[[126 121 136 133 126 129 130 118 120]
 [135 125 138 125 128 125 125 122 128]
 [131 122 141 129 127 127 128 117 125]
 [144 152 135 109 105 137  99 136 157]
 [115 115 129 142 123 135 136 116 113]
 [113 112 131 142 157 147 152 120 140]
 [134 135 123 118 124 124 120 135 127]
 [112 127 120 135 136 145 137 132 145]
 [145 126 135 113 136 107 126 128 120]]
->
[[145 126 135 113 136 107 126 128 120]
 [126 121 136 133 126 129 130 118 120]
 [135 125 138 125 128 125 125 122 128]
 [131 122 141 129 127 127 128 117 125]
 [144 152 135 109 105 137  99 136 157]
 [115 115 129 142 123 135 136 116 113]
 [113 112 131 142 157 147 152 120 140]
 [134 135 123 118 124 124 120 135 127]
 [112 127 120 135 136 145 137 132 145]]

[[147 123 116 157 153 105 109 142 142 136 152]
 [113 129 123 152 146 152 133 145  99 137 148]
 [102 123 103 108 120 133 137 101 139 145 138]
 [153 145 139 107 101 151 101 144 104 115 125]
 [108 103 143 151 106 102 109  98 126 123 106]
 [149 110 126 106 106 149 147 155 123 123 105]]
->
[[149 110 126 106 106 149 147 155 123 123 105]
 [147 123 116 157 153 105 109 142 142 136 152]
 [113 129 123 152 146 152 133 145  99 137 148]
 [102 123 103 108 120 133 137 101 139 145 138]
 [153 145 139 107 101 151 101 144 104 115 125]
 [108 103 143 151 106 102 109  98 126 123 106]]

[[114 141 121 137 120 130 115 150 120 136]
 [147 113 135 114 136 128 143  99 141 117]]
->
[[147 113 135 114 136 128 143  99 141 117]
 [114 141 121 137 120 130 115 150 120 136]]

[[143 140 139 150 129 124 119]
 [128 114 138 123 122 115 105]
 [132 134 134 132 136 122 126]
 [143 143 113 124 120 131 131]
 [147 143 134 151 120 130 118]
 [145 140 137 154 125 127 119]
 [118 125 131 126 135 123 131]
 [126 122 140 125 138 113 119]]
->
[[126 122 140 125 138 113 119]
 [143 140 139 150 129 124 119]
 [128 114 138 123 122 115 105]
 [132 134 134 132 136 122 126]
 [143 143 113 124 120 131 131]
 [147 143 134 151 120 130 118]
 [145 140 137 154 125 127 119]
 [118 125 131 126 135 123 131]]

[[144 152 134 107]
 [104 117 136 149]
 [147 153 133 104]
 [105 117 135 148]
 [102 115 135 151]
 [101 114 136 152]
 [146 152 133 106]
 [143 151 134 108]
 [103 116 136 150]]
->
[[103 116 136 150]
 [144 152 134 107]
 [104 117 136 149]
 [147 153 133 104]
 [105 117 135 148]
 [102 115 135 151]
 [101 114 136 152]
 [146 152 133 106]
 [143 151 134 108]]

[[148 157]
 [137 138]
 [132 136]
 [121 148]
 [131 132]
 [129 124]]
->
[[129 124]
 [148 157]
 [137 138]
 [132 136]
 [121 148]
 [131 132]]
---
[[129 132 131 125 122]
 [131 129 132 122 122]
 [142 149 129 157 131]
 [119 128 120 134 130]
 [100 135 109 129 114]
 [133 119 142 130 147]
 [129 130 130 127 124]
 [129 137 125 136 125]
 [127 132 130 127 123]
 [112 121 132 140 135]
 [127 118 139 130 143]]
->
[[131 129 132 122 122]
 [119 128 120 134 130]
 [133 119 142 130 147]
 [129 137 125 136 125]
 [112 121 132 140 135]]

[[130 126 131 123 125 103 124 129 128 140 135 127 137]
 [131 134 132 127 137 117 116 119 125 126 124 147 132]
 [130 140 126 129 127 128 135 124 129 126 129 139 129]
 [123 132 124 125 121 128 136 123 134 128 110 131 121]
 [130 127 125 133 128 135 130 131 134 131 111 144 134]]
->
[[131 134 132 127 137 117 116 119 125 126 124 147 132]
 [123 132 124 125 121 128 136 123 134 128 110 131 121]]

[[131 124 124]
 [151 118 113]
 [127 128 130]
 [130 127 129]
 [129 127 131]
 [134 124 125]]
->
[[151 118 113]
 [130 127 129]
 [134 124 125]]

[[132 124 137 127 123 136]
 [128 103 125 125 147 130]
 [148 129 150 125 125 125]
 [137 128 143 146 119 147]
 [128 129 126 154 138 132]]
->
[[128 103 125 125 147 130]
 [137 128 143 146 119 147]]

[[119 114 127 133 123 131 100 122]
 [121 128 131 131 130 122 120 130]
 [128 130 129 128 129 127 131 129]
 [128 131 129 128 130 126 132 130]
 [116 119 131 134 127 124 104 127]
 [119 121 130 133 127 125 108 127]
 [117 127 133 133 132 119 114 131]
 [128 130 129 128 129 127 130 129]
 [116 123 132 134 129 121 108 129]]
->
[[121 128 131 131 130 122 120 130]
 [128 131 129 128 130 126 132 130]
 [119 121 130 133 127 125 108 127]
 [128 130 129 128 129 127 130 129]]

[[146 101 113 129 156]
 [125 126 123 136 151]
 [156 102 118 120 145]]
->
[[125 126 123 136 151]]

[[131 136 132 134 120 137 132 133 119 129 130 110 125]
 [128 137 129 129 144 129 127 128 139 124 117 146 154]
 [131 136 132 135 118 139 132 134 121 128 128 111 127]
 [149 121 147 140 132 137 144 141 120 149 143 112 112]
 [130 115 128 126 123 125 128 127 116 138 142 110 101]]
->
[[128 137 129 129 144 129 127 128 139 124 117 146 154]
 [149 121 147 140 132 137 144 141 120 149 143 112 112]]
